Below is a small trained network, with its code and all its weights. Each question gives an input and a class and asks what happens when units are switched off, that is, made to give their printed mean instead of their output.

import numpy as np


def w(rows, s, z=0):
    codes = np.array(rows[::2]) - 128.0
    scale = np.full(codes.shape[1], s)
    scale[-1] = z or s
    return codes * scale


def norm(h):
    return h / np.sqrt((h * h).mean(-1, keepdims=True) + 1e-5)


def f(y):
    return np.maximum(y, 0)


def log_softmax(a):
    a = a - a.max(-1, keepdims=True)
    return a - np.log(np.exp(a).sum(-1, keepdims=True))


def net(x, mask):
    res = np.array(x, float).reshape(1, 5) / 4 @ E
    u = 0
    for l in range(2):
        y = f(norm(res) @ A[l][:, :-1].T + A[l][:, -1])
        res = res + np.where(mask[u : u + 3], y, B[l][:, -1]) @ B[l][:, :-1]
        u += 3
    return log_softmax(norm(res)[-1] @ U[:, :-1].T + U[:, -1])


A, B = {}, {}
E = w([
[111,59,6,76,43,89,149,98,214,123,137,111],'x0',
[154,206,161,70,201,115,157,170,150,159,85,112],'x1',
[164,173,127,158,104,131,54,88,122,135,157,38],'x2',
[133,70,103,119,94,163,153,163,63,134,105,103],'x3',
[177,101,168,179,136,129,101,162,163,135,189,88],'x4',
],0.014)
A[0] = w([
[129,89,112,119,111,153,146,155,28,129,93,96,3],'L0N1',
[156,56,130,115,112,155,167,219,110,153,117,86,78],'L0N2',
[106,5,132,199,74,165,141,147,39,110,143,166,98],'L0N3',
],0.025,0.0066)
B[0] = w([
[115,123,64,161,111,94,192,118,44,74,173,168,186],'L0N1',
[198,141,107,45,136,138,100,126,80,70,197,66,197],'L0N2',
[218,96,156,159,99,57,115,208,247,179,134,72,253],'L0N3',
],0.011,0.023)
A[1] = w([
[86,104,110,226,76,137,96,77,75,126,122,144,115],'L1N1',
[63,5,79,94,52,148,156,124,202,171,59,173,4],'L1N2',
[133,97,72,184,31,130,29,29,156,122,182,33,86],'L1N3',
],0.024,0.0044)
B[1] = w([
[148,78,207,165,60,95,101,122,91,141,56,58,140],'L1N1',
[104,27,54,59,240,165,233,139,85,110,183,206,199],'L1N2',
[217,119,126,144,27,40,90,179,255,140,131,62,252],'L1N3',
],0.0089,0.024)
U = w([
[106,255,231,236,178,185,93,96,63,143,130,123,90],'0',
[171,78,113,169,35,75,124,135,229,149,143,68,243],'1',
[110,83,42,58,98,148,218,115,77,95,131,119,5],'2',
],0.0092,0.0032)

Each question gives the input, the list of numbers given to net, and the class t.
The units are the neurons (one row each of A and B). Each row of codes is followed by its name. A weight is (code - 128) times the scale printed after its matrix; where a second scale follows, it is the last column's (A, B and U).
mask holds one flag per neuron, layer by layer. A switched-off neuron (its flag False) gives its mean, the last column of its row in B, instead of its output. The means were averaged over made-up inputs and are rounded, as every weight is.
A unit's drop is (log p(t) with every unit on - log p(t) with that unit switched off) / (log p(t) with every unit on - log p(t) with every unit switched off).
The circuit of an input: a set's keep is (log p(t) with only the set's units on - log p(t) with every unit switched off) / (log p(t) with every unit on - log p(t) with every unit switched off). Starting from all 6 units, units are removed one at a time, each time the one whose removal leaves the highest keep (on an exact tie, the one counted first), for as long as the keep stays at least 0.8.
units of the circuit, in order: the units of the circuit, biggest drop first
unit that matters most: the unit with the biggest drop
k most important neurons: the k neurons with the biggest drops, biggest first
top k neurons in layer l: the k neurons of layer l with the biggest drops, biggest first
drop of u: that unit's drop, to one decimal
input [3,-5,-7,-4,-3], class 2: unit that matters most => L1N2
input [-2,4,-6,-5,1], class 0: units of the circuit, in order => L1N3, L0N3, L1N2
input [4,7,3,8,-8], class 2: 2 most important neurons => L0N3, L1N3
input [-8,2,-7,8,-8], class 2: 2 most important neurons => L1N3, L0N1
input [-3,5,5,8,6], class 2: units of the circuit, in order => L0N3, L1N3
input [-3,5,5,-3,0], class 0: 2 most important neurons => L1N3, L0N3
input [3,7,-4,1,7], class 2: 3 most important neurons => L0N3, L1N3, L0N2
input [-4,4,-6,-5,5], class 0: 2 most important neurons => L1N3, L0N3
input [-4,4,3,6,7], class 2: units of the circuit, in order => L0N3, L1N3
input [-3,5,-7,8,3], class 2: 3 most important neurons => L1N3, L0N1, L0N2
input [8,7,-1,8,-3], class 2: 2 most important neurons => L0N3, L1N3
input [-7,7,1,5,2], class 0: top 2 neurons in layer 1 => L1N3, L1N2
input [3,8,-7,-7,-1], class 2: top 2 neurons in layer 0 => L0N3, L0N2
input [-7,-2,-8,-4,4], class 0: 2 most important neurons => L1N3, L0N3
input [2,5,4,6,-4], class 2: units of the circuit, in order => L0N3
input [6,7,2,1,-8], class 2: drop of L1N2 => 0.0
input [-4,6,-3,-7,8], class 0: drop of L1N3 => 0.4
input [-3,6,-8,-5,-8], class 0: drop of L1N2 => 0.2
input [3,5,0,4,-4], class 2: drop of L0N3 => 0.4
